Below are the code and all the weights of a small trained network. Each question names an input and a target symbol and asks about switching units off, where a switched-off unit gives its printed mean instead of its output.

import numpy as np


def w(rows, s, z=0):
    codes = np.array(rows[::2]) - 128.0
    scale = np.full(codes.shape[1], s)
    scale[-1] = z or s
    return codes * scale


def f(y):
    return np.maximum(y, 0)


def softmax(a):
    e = np.exp(a - a.max(-1, keepdims=True))
    return e / e.sum(-1, keepdims=True)


def log_softmax(a):
    a = a - a.max(-1, keepdims=True)
    return a - np.log(np.exp(a).sum(-1, keepdims=True))


def net(x, mask):
    ids = ['αβδεζμξπσφψ'.index(c) for c in x.split()]
    T = len(ids)
    res = E[ids] + P[:T]
    u = 0
    for l in range(2):
        q, k, v = (res @ M[l].T for M in (Q, K, V))
        z = softmax(np.where(np.tri(T) > 0, q @ k.T / 2**0.5, -1e9)) @ v
        res = res + np.where(mask[u], z, O[l][:, -1]) @ O[l][:, :-1]
        u += 1
        y = f(res @ A[l][:, :-1].T + A[l][:, -1])
        res = res + np.where(mask[u : u + 8], y, B[l][:, -1]) @ B[l][:, :-1]
        u += 8
    return log_softmax(res[-1] @ U[:, :-1].T + U[:, -1])


Q, K, V, O, A, B = {}, {}, {}, {}, {}, {}
E = w([
[59,173,107,119,127,95,52],'α',
[124,87,112,155,79,112,74],'β',
[199,88,152,84,73,187,157],'δ',
[89,240,114,90,176,169,110],'ε',
[58,179,63,190,38,117,77],'ζ',
[128,149,123,82,201,191,33],'μ',
[130,217,155,171,23,152,139],'ξ',
[117,183,139,183,134,141,109],'π',
[84,111,89,80,84,158,141],'σ',
[101,136,202,57,99,109,119],'φ',
[218,52,69,48,251,163,110],'ψ',
],0.015)
P = w([
[171,233,115,3,30,130,44],'0',
[181,234,124,22,49,184,69],'1',
[167,210,131,49,69,190,61],'2',
[149,198,136,89,80,181,85],'3',
[133,181,136,119,93,187,86],'4',
[124,179,141,146,108,197,112],'5',
[110,171,150,164,115,194,131],'6',
[95,185,151,192,129,205,163],'7',
[93,188,156,216,137,225,177],'8',
],0.0075)
Q[0] = w([
[101,70,108,116,179,6,199],'0.h0',
[149,103,117,131,212,82,170],'0.h0',
],0.016)
K[0] = w([
[200,191,88,108,93,114,95],'0.h0',
[251,151,15,105,158,55,76],'0.h0',
],0.013)
V[0] = w([
[139,158,254,131,140,93,116],'0.h0',
[65,81,145,42,106,140,159],'0.h0',
],0.0079)
O[0] = w([
[103,149,219,120,118,232,99,254],'0.h0',
[62,104,52,130,114,164,246,245],'0.h0',
],0.011,0.0055)
A[0] = w([
[122,147,109,90,168,143,90,76],'0.n0',
[173,81,122,157,142,180,152,140],'0.n1',
[65,127,143,118,160,119,115,111],'0.n2',
[77,186,153,113,104,111,136,101],'0.n3',
[120,87,122,168,186,121,87,156],'0.n4',
[112,164,124,130,137,150,129,78],'0.n5',
[100,93,221,244,133,8,143,7],'0.n6',
[159,93,131,167,162,129,134,113],'0.n7',
],0.014,0.016)
B[0] = w([
[162,254,117,111,197,152,188,156],'0.n0',
[46,131,170,71,125,68,171,183],'0.n1',
[138,179,129,52,84,101,212,171],'0.n2',
[88,109,23,158,126,140,71,254],'0.n3',
[158,166,147,42,97,116,208,143],'0.n4',
[107,45,225,98,140,132,83,164],'0.n5',
[66,78,134,41,99,191,105,128],'0.n6',
[120,109,169,63,56,133,80,131],'0.n7',
],0.0085,0.0086)
Q[1] = w([
[147,151,95,80,59,254,192],'1.h0',
[122,49,97,157,251,38,116],'1.h0',
],0.0084)
K[1] = w([
[184,65,219,38,95,90,156],'1.h0',
[63,232,86,226,255,208,59],'1.h0',
],0.0054)
V[1] = w([
[165,89,1,118,99,226,28],'1.h0',
[97,86,126,34,207,79,133],'1.h0',
],0.0044)
O[1] = w([
[63,44,179,219,184,150,186,239],'1.h0',
[130,19,83,1,150,41,64,251],'1.h0',
],0.0083,0.0019)
A[1] = w([
[160,128,138,133,4,94,101,94],'1.n0',
[255,88,181,86,123,138,163,119],'1.n1',
[109,152,214,157,157,157,206,76],'1.n2',
[129,24,146,211,223,151,68,2],'1.n3',
[113,209,160,119,183,128,191,126],'1.n4',
[61,109,176,207,108,123,158,87],'1.n5',
[161,62,102,170,180,226,165,48],'1.n6',
[225,163,162,68,202,97,150,91],'1.n7',
],0.0095,0.0093)
B[1] = w([
[209,110,49,153,66,189,58,163],'1.n0',
[105,231,134,121,110,78,70,190],'1.n1',
[86,133,95,156,72,89,94,222],'1.n2',
[71,199,173,82,132,178,188,129],'1.n3',
[182,91,109,123,159,175,111,254],'1.n4',
[166,133,97,61,167,190,100,216],'1.n5',
[59,95,150,51,8,86,135,143],'1.n6',
[104,61,129,177,102,160,116,197],'1.n7',
],0.012,0.0052)
U = w([
[66,196,104,153,157,69,115,66],'α',
[181,41,158,182,103,121,156,185],'β',
[205,190,122,62,83,135,170,29],'δ',
[164,201,100,89,197,133,165,74],'ε',
[120,139,67,169,120,108,124,42],'ζ',
[228,63,165,119,160,171,171,144],'μ',
[175,130,123,166,95,169,136,21],'ξ',
[130,152,224,201,160,95,84,231],'π',
[168,101,79,176,160,96,255,254],'σ',
[42,70,190,134,121,167,149,114],'φ',
[145,62,109,75,146,89,65,49],'ψ',
],0.0078,0.009)

Each question gives the input, a string of symbols that net reads in full, and the target symbol t.
The units are the heads (2 rows each of Q, K, V and O) and the neurons (one row each of A and B). Each row of codes is followed by its name. A weight is (code - 128) times the scale printed after its matrix; where a second scale follows, it is the last column's (O, A, B and U).
mask holds one flag per unit, layer by layer, with each layer's heads first. A switched-off unit (its flag False) gives its mean, the last column of its rows in O or B, instead of its output. The means were averaged over made-up inputs and are rounded, as every weight is.
A unit's drop is (log p(t) with every unit on - log p(t) with that unit switched off) / (log p(t) with every unit on - log p(t) with every unit switched off).
The circuit of an input: a set's keep is (log p(t) with only the set's units on - log p(t) with every unit switched off) / (log p(t) with every unit on - log p(t) with every unit switched off). Starting from the 12 units with the biggest drops (on a tie, the unit counted first), units are removed one at a time, each time the one whose removal leaves the highest keep (on an exact tie, the one counted first), for as long as the keep stays at least 0.8.
units of the circuit, in order: the units of the circuit, biggest drop first
k most important neurons: the k neurons with the biggest drops, biggest first
top k neurons in layer l: the k neurons of layer l with the biggest drops, biggest first
input δ σ ε μ, target μ: units of the circuit, in order	[0.n3, 1.n4, 0.n0]
input δ φ δ δ σ, target σ: units of the circuit, in order	[0.h0]
input α β φ φ φ φ α ψ ε, target ψ: units of the circuit, in order	[1.h0, 0.n1, 0.n4, 0.n3]
input ψ φ ζ, target ψ: units of the circuit, in order	[1.h0, 0.n3, 0.n1]
input φ β φ ε, target φ: 4 most important neurons	[0.n3, 0.n5, 1.n6, 0.n1]
input π ζ ψ μ, target ψ: units of the circuit, in order	[1.h0, 0.n1]
input ξ φ μ δ ψ δ, target ψ: 4 most important neurons	[0.n4, 0.n7, 0.n1, 0.n3]
input π ε φ π μ φ ψ σ μ, target ψ: units of the circuit, in order	[1.h0, 0.n4, 0.n1]
input δ δ ξ, target ξ: 2 most important neurons	[1.n0, 0.n3]
input φ φ φ σ σ φ δ φ μ, target μ: units of the circuit, in order	[1.n4, 0.n3]
input π φ δ φ ξ π δ ψ ξ, target ψ: 2 most important neurons	[0.n4, 0.n7]
input φ φ ζ ψ ε, target ψ: units of the circuit, in order	[1.h0, 0.n1, 0.n3]
input ε ε δ σ δ ψ ψ α δ, target ψ: top 3 neurons in layer 0	[0.n4, 0.n1, 0.n7]
input ε φ π β ε σ ε, target σ: units of the circuit, in order	[0.h0, 1.n1]
input π α ε ζ ξ, target ξ: 2 most important neurons	[1.n5, 1.n0]
input ξ β σ, target σ: top neuron in layer 0	[0.n3]
input ξ δ π, target π: top 2 neurons in layer 1	[1.n5, 1.n4]
input ε μ β φ φ μ φ ξ, target φ: 3 most important neurons	[0.n3, 1.n6, 0.n5]
input ξ β ε ψ φ, target ψ: 4 most important neurons	[0.n1, 0.n4, 0.n3, 0.n0]
input φ φ σ φ φ φ ξ, target φ: most important neuron	[0.n3]
